Below is a small trained network, with its code and all its weights. Each question gives an input and a class and asks what happens when units are switched off, that is, made to give their printed mean instead of their output.

import numpy as np


def w(rows, s, z=0):
    codes = np.array(rows[::2]) - 128.0
    scale = np.full(codes.shape[1], s)
    scale[-1] = z or s
    return codes * scale


def norm(h):
    return h / np.sqrt((h * h).mean(-1, keepdims=True) + 1e-5)


def f(y):
    return np.maximum(y, 0)


def log_softmax(a):
    a = a - a.max(-1, keepdims=True)
    return a - np.log(np.exp(a).sum(-1, keepdims=True))


def net(x, mask):
    res = np.array(x, float).reshape(1, 6) / 4 @ E
    u = 0
    for l in range(4):
        y = f(norm(res) @ A[l][:, :-1].T + A[l][:, -1])
        res = res + np.where(mask[u : u + 14], y, B[l][:, -1]) @ B[l][:, :-1]
        u += 14
    return log_softmax(norm(res)[-1] @ U[:, :-1].T + U[:, -1])


A, B = {}, {}
E = w([
[169,160,72,81,88,31,178,179,162,96,151],'x0',
[113,71,76,133,177,161,157,227,109,183,154],'x1',
[116,170,135,172,92,237,245,147,86,14,113],'x2',
[39,69,100,129,9,151,89,131,186,94,193],'x3',
[120,181,195,195,79,123,154,174,182,210,133],'x4',
[130,128,56,86,87,170,172,70,158,196,52],'x5',
],0.0013)
A[0] = w([
[125,75,54,143,154,145,128,191,114,195,201,77],'0.n0',
[138,45,89,101,142,132,76,114,48,65,70,6],'0.n1',
[140,105,99,177,173,132,119,209,94,133,219,113],'0.n2',
[191,206,161,186,150,102,166,156,137,187,106,80],'0.n3',
[104,143,177,148,132,179,112,152,125,178,112,83],'0.n4',
[171,133,173,183,88,155,147,181,153,196,143,47],'0.n5',
[155,193,209,139,96,78,51,61,79,61,193,110],'0.n6',
[170,97,107,106,116,75,78,63,202,211,119,189],'0.n7',
[37,129,154,111,162,246,75,52,62,204,68,47],'0.n8',
[16,90,203,162,176,207,46,101,42,164,143,41],'0.n9',
[91,147,88,140,92,202,252,97,143,98,108,79],'0.n10',
[20,123,141,113,51,113,113,157,204,89,209,193],'0.n11',
[164,46,32,20,130,127,103,80,48,63,75,119],'0.n12',
[156,195,118,75,130,72,160,156,108,128,111,110],'0.n13',
],0.0018,0.002)
B[0] = w([
[93,113,158,131,133,110,136,120,139,84,45,169],'0.n0',
[70,190,101,122,182,127,170,65,157,115,204,151],'0.n1',
[113,120,173,89,130,135,128,119,167,85,67,172],'0.n2',
[105,102,110,102,136,139,152,66,87,114,182,171],'0.n3',
[133,139,92,145,150,99,152,105,158,107,151,149],'0.n4',
[74,154,105,138,186,116,151,96,137,119,148,150],'0.n5',
[82,89,158,110,156,126,154,171,158,103,63,190],'0.n6',
[122,200,100,161,118,186,108,163,79,77,112,254],'0.n7',
[211,81,90,180,126,94,160,115,207,100,120,177],'0.n8',
[218,67,96,198,124,81,141,129,183,101,141,175],'0.n9',
[151,173,87,140,132,142,5,162,108,130,115,185],'0.n10',
[183,123,153,118,150,124,168,105,36,158,123,248],'0.n11',
[77,191,135,172,161,127,172,103,177,172,164,232],'0.n12',
[161,90,119,196,149,138,128,100,135,114,123,169],'0.n13',
],0.0027,0.0022)
A[1] = w([
[184,149,62,14,34,45,196,188,147,132,167,87],'1.n0',
[70,95,126,111,42,156,90,132,133,126,203,26],'1.n1',
[47,57,130,128,16,149,96,126,101,106,214,44],'1.n2',
[181,95,123,147,148,169,145,212,86,178,164,111],'1.n3',
[130,126,169,188,142,170,180,180,43,56,144,105],'1.n4',
[131,103,156,114,156,50,45,117,134,164,152,82],'1.n5',
[132,134,150,87,118,128,116,124,117,129,116,42],'1.n6',
[108,172,218,183,76,99,151,169,137,231,160,57],'1.n7',
[107,109,63,97,145,72,46,83,182,242,68,114],'1.n8',
[140,165,203,64,40,96,85,34,171,96,71,42],'1.n9',
[139,128,87,71,90,180,137,89,98,199,76,4],'1.n10',
[136,116,133,65,134,90,50,115,119,201,142,24],'1.n11',
[122,82,175,93,151,42,30,107,158,182,121,62],'1.n12',
[35,49,77,135,8,174,82,142,231,116,223,83],'1.n13',
],0.0019,0.002)
B[1] = w([
[186,43,126,250,133,127,112,70,173,104,125,219],'1.n0',
[195,120,163,100,108,114,189,87,43,189,106,147],'1.n1',
[213,131,191,82,122,95,167,87,31,200,91,174],'1.n2',
[84,123,156,125,96,89,95,87,140,99,49,178],'1.n3',
[145,151,95,92,91,132,9,142,135,173,141,233],'1.n4',
[121,170,85,135,71,192,100,150,114,99,137,189],'1.n5',
[118,136,109,144,149,140,104,122,142,120,122,128],'1.n6',
[62,160,66,99,170,143,144,28,153,127,201,184],'1.n7',
[134,194,97,152,52,222,95,179,86,73,142,251],'1.n8',
[47,86,143,142,128,106,144,146,148,106,44,187],'1.n9',
[169,137,82,63,67,177,170,103,221,190,113,147],'1.n10',
[123,204,61,147,100,168,54,212,85,149,134,151],'1.n11',
[126,179,71,155,54,204,90,166,77,94,131,190],'1.n12',
[188,125,185,96,138,82,172,72,21,202,106,211],'1.n13',
],0.0023,0.0015)
A[2] = w([
[113,140,117,107,155,154,137,73,111,163,89,90],'2.n0',
[83,60,109,119,144,141,168,205,91,174,157,77],'2.n1',
[162,146,155,107,184,109,155,111,90,164,114,4],'2.n2',
[155,152,166,126,111,162,212,140,137,81,87,82],'2.n3',
[138,73,61,132,169,170,159,207,107,172,167,151],'2.n4',
[181,141,74,84,110,29,191,183,193,92,168,79],'2.n5',
[62,206,179,166,73,131,182,145,197,222,159,77],'2.n6',
[169,130,58,103,111,154,127,53,118,121,52,135],'2.n7',
[168,157,160,106,165,103,147,113,73,174,113,29],'2.n8',
[79,90,70,4,188,141,107,68,131,83,192,57],'2.n9',
[97,83,132,88,46,120,134,83,103,130,143,99],'2.n10',
[82,100,211,121,172,72,64,180,95,99,205,3],'2.n11',
[93,47,116,109,157,143,158,203,134,181,116,88],'2.n12',
[89,178,176,180,83,105,151,102,175,149,98,141],'2.n13',
],0.0026,0.0016)
B[2] = w([
[127,96,134,109,114,86,133,185,154,142,170,172],'2.n0',
[90,153,175,112,120,78,106,78,137,98,65,149],'2.n1',
[150,94,150,76,116,97,175,116,59,185,136,142],'2.n2',
[100,114,95,119,110,109,2,135,104,162,161,175],'2.n3',
[102,173,184,125,92,71,86,53,137,84,90,191],'2.n4',
[149,48,149,238,121,143,76,68,151,146,134,177],'2.n5',
[66,115,48,107,226,110,151,60,110,106,214,181],'2.n6',
[106,97,180,113,138,118,140,203,156,136,181,252],'2.n7',
[143,62,131,80,99,109,137,116,72,153,159,148],'2.n8',
[65,192,126,172,200,91,173,78,138,186,213,176],'2.n9',
[164,128,161,102,199,102,158,136,65,156,111,170],'2.n10',
[182,111,178,61,121,157,164,209,194,68,189,171],'2.n11',
[88,161,169,112,96,77,99,61,159,79,81,149],'2.n12',
[84,91,96,94,195,115,116,139,117,108,120,193],'2.n13',
],0.0028,0.0025)
A[3] = w([
[107,196,101,159,57,233,189,202,60,69,115,3],'3.n0',
[143,59,183,210,155,195,74,63,160,140,144,30],'3.n1',
[165,132,81,173,58,15,151,143,163,76,165,72],'3.n2',
[94,154,178,78,152,78,94,100,142,51,47,73],'3.n3',
[112,143,3,57,64,187,194,65,222,252,38,134],'3.n4',
[90,138,150,222,146,178,160,159,76,93,104,128],'3.n5',
[52,120,145,162,116,131,109,149,107,175,200,165],'3.n6',
[61,68,158,136,53,130,127,91,86,81,148,115],'3.n7',
[187,81,188,119,192,97,64,142,98,97,211,138],'3.n8',
[137,127,113,84,120,64,26,189,138,190,165,56],'3.n9',
[69,143,169,103,118,98,112,101,162,84,18,18],'3.n10',
[219,158,143,128,212,110,144,157,47,174,68,55],'3.n11',
[191,123,159,98,169,86,165,141,52,175,99,11],'3.n12',
[105,150,78,131,135,141,177,87,69,37,151,113],'3.n13',
],0.0023,0.0012)
B[3] = w([
[162,199,71,109,119,147,5,163,111,165,127,167],'3.n0',
[180,93,50,176,101,61,169,147,157,151,108,190],'3.n1',
[146,71,122,177,175,220,125,103,137,186,61,197],'3.n2',
[51,123,126,109,95,125,148,159,163,173,72,192],'3.n3',
[151,114,233,113,158,140,149,216,135,13,195,227],'3.n4',
[137,132,72,90,89,84,85,109,171,143,136,184],'3.n5',
[173,169,91,84,163,116,148,89,111,83,92,200],'3.n6',
[165,161,128,126,162,84,135,142,115,176,73,195],'3.n7',
[124,128,102,104,89,203,211,141,160,149,125,251],'3.n8',
[124,199,64,154,107,210,99,110,78,134,85,179],'3.n9',
[69,121,153,110,97,62,117,172,164,137,71,160],'3.n10',
[111,82,143,101,19,99,141,87,82,149,171,184],'3.n11',
[107,99,160,103,53,132,148,71,66,149,143,168],'3.n12',
[101,142,119,133,151,116,95,137,146,238,148,205],'3.n13',
],0.0028,0.0022)
U = w([
[157,227,42,128,82,184,10,163,84,144,124,234],'0',
[180,81,179,66,69,95,200,65,17,197,133,185],'1',
[210,31,90,254,135,128,140,89,209,130,98,174],'2',
[46,180,79,115,234,100,189,62,153,135,217,115],'3',
[160,114,215,71,123,181,169,239,183,31,175,29],'4',
[32,129,167,100,101,53,115,136,176,122,5,2],'5',
],0.0073,0.00073)

Each question gives the input, the list of numbers given to net, and the class t.
The units are the neurons (one row each of A and B). Each row of codes is followed by its name. A weight is (code - 128) times the scale printed after its matrix; where a second scale follows, it is the last column's (A, B and U).
mask holds one flag per neuron, layer by layer. A switched-off neuron (its flag False) gives its mean, the last column of its row in B, instead of its output. The means were averaged over made-up inputs and are rounded, as every weight is.
A unit's drop is (log p(t) with every unit on - log p(t) with that unit switched off) / (log p(t) with every unit on - log p(t) with every unit switched off).
The circuit of an input: a set's keep is (log p(t) with only the set's units on - log p(t) with every unit switched off) / (log p(t) with every unit on - log p(t) with every unit switched off). Starting from the 12 units with the biggest drops (on a tie, the unit counted first), units are removed one at a time, each time the one whose removal leaves the highest keep (on an exact tie, the one counted first), for as long as the keep stays at least 0.8.
units of the circuit, in order: the units of the circuit, biggest drop first
top k neurons: the k neurons with the biggest drops, biggest first
top k neurons in layer l: the k neurons of layer l with the biggest drops, biggest first
input [1,8,2,-8,-6,-8], class 1: units of the circuit, in order : (3.n11 3.n12)
input [3,-6,-7,-7,-5,6], class 0: units of the circuit, in order : (1.n8 0.n11 1.n12)
input [-1,1,-8,7,-8,-4], class 0: units of the circuit, in order : (1.n12 3.n9)
input [-3,5,8,0,1,5], class 0: units of the circuit, in order : (3.n0)
input [0,5,-7,-7,-5,1], class 0: top 4 neurons : (0.n11 1.n8 3.n9 1.n13)
input [7,7,7,-8,0,1], class 1: top 3 neurons : (0.n7 1.n8 3.n11)
input [-3,4,4,1,7,7], class 3: top 2 neurons : (2.n6 0.n5)
input [8,0,0,5,3,8], class 2: top 2 neurons : (1.n0 2.n5)
input [7,8,-3,8,3,1], class 1: top 3 neurons in layer 1 : (1.n13 1.n2 1.n1)
input [4,-3,-6,-4,8,6], class 3: units of the circuit, in order : (2.n6 1.n7)
input [-6,4,-5,-2,1,3], class 2: top 2 neurons : (0.n8 0.n9)
input [1,6,3,7,8,3], class 3: top 4 neurons : (2.n6 1.n7 0.n5 0.n3)
input [1,3,8,-2,-8,-8], class 0: units of the circuit, in order : (3.n0 1.n4)
input [-5,-1,-1,5,3,7], class 4: top neuron : (3.n4)
input [-2,-8,4,-7,4,1], class 5: top 2 neurons : (0.n11 1.n9)
input [-6,2,-4,-5,1,2], class 2: top 2 neurons : (0.n8 0.n11)
input [5,6,4,2,-5,4], class 5: top 3 neurons in layer 2 : (2.n4 2.n1 2.n12)
input [-6,8,3,-8,2,-4], class 1: top 3 neurons : (3.n11 2.n2 0.n6)
input [8,1,3,6,-8,-6], class 2: top 2 neurons : (2.n5 1.n0)
input [-2,-3,-8,-1,-3,8], class 0: units of the circuit, in order : (1.n8)
input [-1,-6,1,6,6,3], class 1: top 3 neurons : (0.n12 1.n13 1.n2)
input [-6,1,-3,3,2,-8], class 4: top 3 neurons : (2.n11 1.n0 2.n5)
input [0,0,5,7,0,-5], class 1: top 2 neurons : (1.n2 0.n7)
input [6,-1,5,-4,-3,-1], class 2: top 4 neurons : (0.n7 2.n5 1.n8 0.n11)
input [-1,-1,6,-1,5,5], class 0: top 2 neurons in layer 0 : (0.n10 0.n12)
input [-7,5,2,-3,5,1], class 2: top 2 neurons in layer 0 : (0.n8 0.n9)
input [5,6,-1,4,6,5], class 3: units of the circuit, in order : (2.n6)
input [-1,0,-5,6,-5,6], class 1: top 2 neurons in layer 2 : (2.n10 2.n11)
input [-8,3,2,-8,2,-7], class 1: top 2 neurons in layer 2 : (2.n2 2.n5)
input [-6,7,-1,-6,1,2], class 5: top 2 neurons in layer 3 : (3.n10 3.n3)
